Here is a tiny trained network, its code and every weight. The questions are about switching its units off for an input and a target symbol, where a switched-off unit gives its printed mean instead of its output.

import numpy as np


def w(rows, s, z=0):
    codes = np.array(rows[::2]) - 128.0
    scale = np.full(codes.shape[1], s)
    scale[-1] = z or s
    return codes * scale


def norm(h):
    return h / np.sqrt((h * h).mean(-1, keepdims=True) + 1e-5)


def f(y):
    return y / 2 * (1 + np.tanh(0.7978845608 * (y + 0.044715 * y**3)))


def softmax(a):
    e = np.exp(a - a.max(-1, keepdims=True))
    return e / e.sum(-1, keepdims=True)


def log_softmax(a):
    a = a - a.max(-1, keepdims=True)
    return a - np.log(np.exp(a).sum(-1, keepdims=True))


def net(x, mask):
    ids = ['αβγδεζηθλμξπτφψω'.index(c) for c in x.split()]
    T = len(ids)
    res = E[ids] + P[:T]
    u = 0
    for l in range(3):
        q, k, v = (norm(res) @ M[l].T for M in (Q, K, V))
        z = softmax(np.where(np.tri(T) > 0, q @ k.T / 2**0.5, -1e9)) @ v
        res = res + np.where(mask[u], z, O[l][:, -1]) @ O[l][:, :-1]
        u += 1
        y = f(norm(res) @ A[l][:, :-1].T + A[l][:, -1])
        res = res + np.where(mask[u : u + 8], y, B[l][:, -1]) @ B[l][:, :-1]
        u += 8
    return log_softmax(norm(res)[-1] @ U[:, :-1].T + U[:, -1])


Q, K, V, O, A, B = {}, {}, {}, {}, {}, {}
E = w([
[73,47,88,158,108,80,50,97],'α',
[102,94,195,45,118,103,157,140],'β',
[121,148,69,92,125,148,198,86],'γ',
[168,131,86,155,150,222,143,30],'δ',
[105,184,46,133,150,152,57,43],'ε',
[104,121,176,122,142,156,223,165],'ζ',
[105,55,186,160,83,151,217,174],'η',
[108,155,76,135,162,79,119,54],'θ',
[138,86,223,106,118,104,61,138],'λ',
[108,224,115,133,146,182,165,83],'μ',
[91,79,109,102,153,39,167,132],'ξ',
[95,169,96,116,139,52,40,114],'π',
[149,93,78,135,32,149,114,139],'τ',
[166,180,148,81,163,172,216,115],'φ',
[77,107,135,163,163,166,97,152],'ψ',
[133,132,155,132,81,170,249,123],'ω',
],0.013)
P = w([
[138,154,86,60,129,152,121,191],'0',
[119,105,133,57,221,159,133,87],'1',
[128,168,86,61,111,167,123,214],'2',
[141,171,176,85,195,153,148,57],'3',
[148,165,92,82,116,155,119,199],'4',
[109,169,139,105,180,103,139,22],'5',
[163,158,82,88,115,135,119,182],'6',
[125,165,196,161,156,127,131,38],'7',
[171,156,93,92,122,151,116,196],'8',
[100,206,165,180,149,80,113,2],'9',
[184,174,115,96,132,151,98,203],'10',
[37,143,149,146,118,89,125,9],'11',
[177,146,98,83,126,151,119,185],'12',
],0.0082)
Q[0] = w([
[89,212,196,123,1,75,122,18],'L0H1',
[42,129,206,75,57,99,104,77],'L0H1',
],0.0059)
K[0] = w([
[116,119,220,224,135,105,157,2],'L0H1',
[109,176,103,189,72,110,124,14],'L0H1',
],0.0057)
V[0] = w([
[158,136,122,115,3,92,133,132],'L0H1',
[14,145,85,147,154,240,107,142],'L0H1',
],0.0047)
O[0] = w([
[169,115,71,109,161,1,173,8,254],'L0H1',
[139,82,82,177,210,101,187,96,146],'L0H1',
],0.0075,0.0017)
A[0] = w([
[187,106,134,78,77,115,158,134,163],'L0N1',
[166,180,108,92,131,147,130,56,115],'L0N2',
[143,131,139,87,118,56,113,178,76],'L0N3',
[177,207,123,155,101,152,130,112,91],'L0N4',
[93,115,88,154,114,3,109,149,148],'L0N5',
[155,89,141,169,65,77,152,230,1],'L0N6',
[159,171,104,146,153,208,52,59,174],'L0N7',
[77,95,199,201,107,80,153,123,107],'L0N8',
],0.0068,0.0027)
B[0] = w([
[149,221,130,113,141,95,164,129,255],'L0N1',
[127,103,145,180,165,108,85,104,215],'L0N2',
[62,68,95,101,86,201,59,194,173],'L0N3',
[109,132,113,90,74,177,173,170,150],'L0N4',
[123,123,195,113,152,211,165,178,223],'L0N5',
[98,96,215,101,175,105,170,23,148],'L0N6',
[63,1,63,47,147,115,234,110,226],'L0N7',
[78,190,115,96,176,214,110,90,153],'L0N8',
],0.0067,0.0035)
Q[1] = w([
[136,159,116,23,3,166,118,40],'L1H1',
[208,120,147,127,213,217,101,225],'L1H1',
],0.0049)
K[1] = w([
[33,177,137,202,86,143,83,3],'L1H1',
[189,74,55,112,156,130,135,198],'L1H1',
],0.0065)
V[1] = w([
[4,201,89,118,111,83,175,182],'L1H1',
[103,52,95,158,7,134,164,180],'L1H1',
],0.0038)
O[1] = w([
[62,236,16,234,233,3,91,181,218],'L1H1',
[100,84,216,133,65,10,139,181,2],'L1H1',
],0.0053,0.00053)
A[1] = w([
[152,132,183,100,26,182,136,220,6],'L1N1',
[99,75,78,199,79,129,161,143,197],'L1N2',
[218,203,22,72,191,149,199,77,235],'L1N3',
[231,117,39,130,134,188,113,63,102],'L1N4',
[155,119,227,173,147,81,132,14,198],'L1N5',
[144,172,129,162,66,86,6,176,111],'L1N6',
[120,197,126,199,4,142,195,248,53],'L1N7',
[74,23,138,190,53,89,106,181,120],'L1N8',
],0.0046,0.0016)
B[1] = w([
[111,128,107,185,92,74,123,90,148],'L1N1',
[170,146,73,160,207,156,116,164,148],'L1N2',
[86,133,144,188,90,160,61,164,254],'L1N3',
[103,171,140,104,125,183,156,120,175],'L1N4',
[145,125,56,113,254,89,144,133,165],'L1N5',
[148,107,122,114,146,168,35,110,139],'L1N6',
[148,118,116,132,143,34,112,141,147],'L1N7',
[142,99,189,129,99,145,205,185,129],'L1N8',
],0.0079,0.005)
Q[2] = w([
[138,108,183,87,105,219,163,232],'L2H1',
[164,2,172,154,109,20,94,162],'L2H1',
],0.0062)
K[2] = w([
[71,48,127,88,145,61,114,253],'L2H1',
[253,104,5,93,27,211,236,220],'L2H1',
],0.0063)
V[2] = w([
[172,93,52,254,27,225,143,107],'L2H1',
[168,223,80,147,31,226,240,103],'L2H1',
],0.0036)
O[2] = w([
[162,84,116,240,102,91,210,58,2],'L2H1',
[123,255,76,7,211,214,139,172,36],'L2H1',
],0.0063,0.0023)
A[2] = w([
[154,187,135,170,110,154,18,253,50],'L2N1',
[41,80,243,122,145,110,122,70,112],'L2N2',
[110,13,136,173,157,79,109,81,165],'L2N3',
[82,72,164,165,224,149,60,79,252],'L2N4',
[166,146,108,112,236,33,192,37,91],'L2N5',
[237,140,93,114,104,89,51,185,73],'L2N6',
[156,133,60,181,77,120,40,160,112],'L2N7',
[96,122,214,177,228,92,160,196,124],'L2N8',
],0.0065,0.0036)
B[2] = w([
[158,172,163,119,127,190,155,58,193],'L2N1',
[153,48,167,147,75,179,116,81,190],'L2N2',
[159,249,179,130,118,117,190,144,177],'L2N3',
[216,55,223,195,109,104,99,142,255],'L2N4',
[94,114,239,77,192,145,198,53,178],'L2N5',
[254,50,82,53,84,136,143,92,171],'L2N6',
[124,128,97,122,230,103,129,90,198],'L2N7',
[147,144,79,101,204,117,80,105,162],'L2N8',
],0.0064,0.0061)
U = w([
[157,212,176,172,83,91,169,127,214],'α',
[115,121,119,110,169,160,10,109,79],'β',
[143,214,176,134,115,207,138,139,24],'γ',
[121,70,118,136,112,202,183,144,119],'δ',
[218,99,77,106,124,65,177,129,250],'ε',
[75,86,99,133,145,131,102,107,19],'ζ',
[84,175,136,154,147,163,86,106,146],'η',
[91,108,114,115,144,93,123,170,161],'θ',
[137,96,189,134,1,153,95,71,86],'λ',
[162,136,119,185,184,142,128,178,87],'μ',
[77,150,144,51,79,99,119,128,211],'ξ',
[138,138,147,242,134,69,69,91,99],'π',
[140,165,175,69,187,101,193,21,72],'τ',
[70,143,139,132,117,184,124,146,137],'φ',
[163,97,145,182,100,139,174,191,146],'ψ',
[114,200,130,117,180,100,117,136,174],'ω',
],0.0085,0.0021)

Each question gives the input, a string of symbols that net reads in full, and the target symbol t.
The units are the heads (2 rows each of Q, K, V and O) and the neurons (one row each of A and B). Each row of codes is followed by its name. A weight is (code - 128) times the scale printed after its matrix; where a second scale follows, it is the last column's (O, A, B and U).
mask holds one flag per unit, layer by layer, with each layer's heads first. A switched-off unit (its flag False) gives its mean, the last column of its rows in O or B, instead of its output. The means were averaged over made-up inputs and are rounded, as every weight is.
A unit's drop is (log p(t) with every unit on - log p(t) with that unit switched off) / (log p(t) with every unit on - log p(t) with every unit switched off).
The circuit of an input: a set's keep is (log p(t) with only the set's units on - log p(t) with every unit switched off) / (log p(t) with every unit on - log p(t) with every unit switched off). Starting from the 12 units with the biggest drops (on a tie, the unit counted first), units are removed one at a time, each time the one whose removal leaves the highest keep (on an exact tie, the one counted first), for as long as the keep stays at least 0.8.
units of the circuit, in order: the units of the circuit, biggest drop first
top k neurons: the k neurons with the biggest drops, biggest first
k most important neurons of layer l: the k neurons of layer l with the biggest drops, biggest first
input τ μ η ξ τ α λ τ τ α, target τ: units of the circuit, in order -> L2N5, L2H1
input β λ ψ τ τ τ λ τ π τ β φ θ, target π: top 4 neurons -> L1N3, L1N5, L2N4, L0N2
input ξ λ φ φ, target λ: units of the circuit, in order -> L2H1, L2N2, L1N3
input τ λ λ φ, target λ: units of the circuit, in order -> L2H1, L1N3, L2N2
input θ β π η δ, target δ: top 2 neurons -> L0N7, L0N1
input β τ τ π β τ τ λ, target τ: units of the circuit, in order -> L1N5, L2N5
input φ ζ ω τ π θ τ λ ε τ δ ω β, target ξ: top 3 neurons -> L0N3, L2N4, L1N5
input μ τ λ τ π η τ τ τ τ, target τ: units of the circuit, in order -> L0H1, L2N5, L1N5
input φ ψ η λ τ δ λ δ τ τ τ, target ε: top 2 neurons -> L0N7, L1N7
input λ π φ λ τ α τ ε δ, target δ: units of the circuit, in order -> L0N7, L1N3
input τ τ τ α τ α τ τ, target α: 3 most important neurons of layer 0 -> L0N1, L0N8, L0N3
input θ λ π ψ φ τ λ τ λ τ τ ε, target τ: top 2 neurons -> L2N5, L0N7
input λ λ α τ ψ β π τ, target β: top 3 neurons -> L0N7, L1N4, L0N6
input τ τ τ ψ, target τ: units of the circuit, in order -> L2N5, L0H1
input τ π λ ε τ α τ τ τ π, target τ: units of the circuit, in order -> L2N5, L1N3
input α λ τ λ τ τ τ, target ε: units of the circuit, in order -> L1N7, L2N7
input τ τ α ξ τ ω λ τ ω λ π η ζ, target ω: top 3 neurons -> L2N8, L2N4, L1N3
input τ λ γ λ φ τ α δ α λ λ α, target λ: top 3 neurons -> L0N8, L2N2, L0N5
input δ ψ η τ δ τ δ β τ τ, target β: top 2 neurons -> L0N7, L0N8
input τ π λ, target λ: top neuron -> L0N3
input τ β τ λ φ θ β τ ω τ, target τ: top 4 neurons -> L0N7, L1N5, L2N5, L0N2
input φ δ λ τ γ τ θ, target π: top 3 neurons -> L1N3, L0N5, L2N4
input λ λ τ γ, target λ: most important neuron of layer 0 -> L0N4
input τ β ψ η β λ β λ β λ τ τ α, target ψ: top 2 neurons -> L0N5, L1N8
input τ τ λ τ τ π η π τ τ, target π: 4 most important neurons of layer 0 -> L0N5, L0N6, L0N2, L0N1
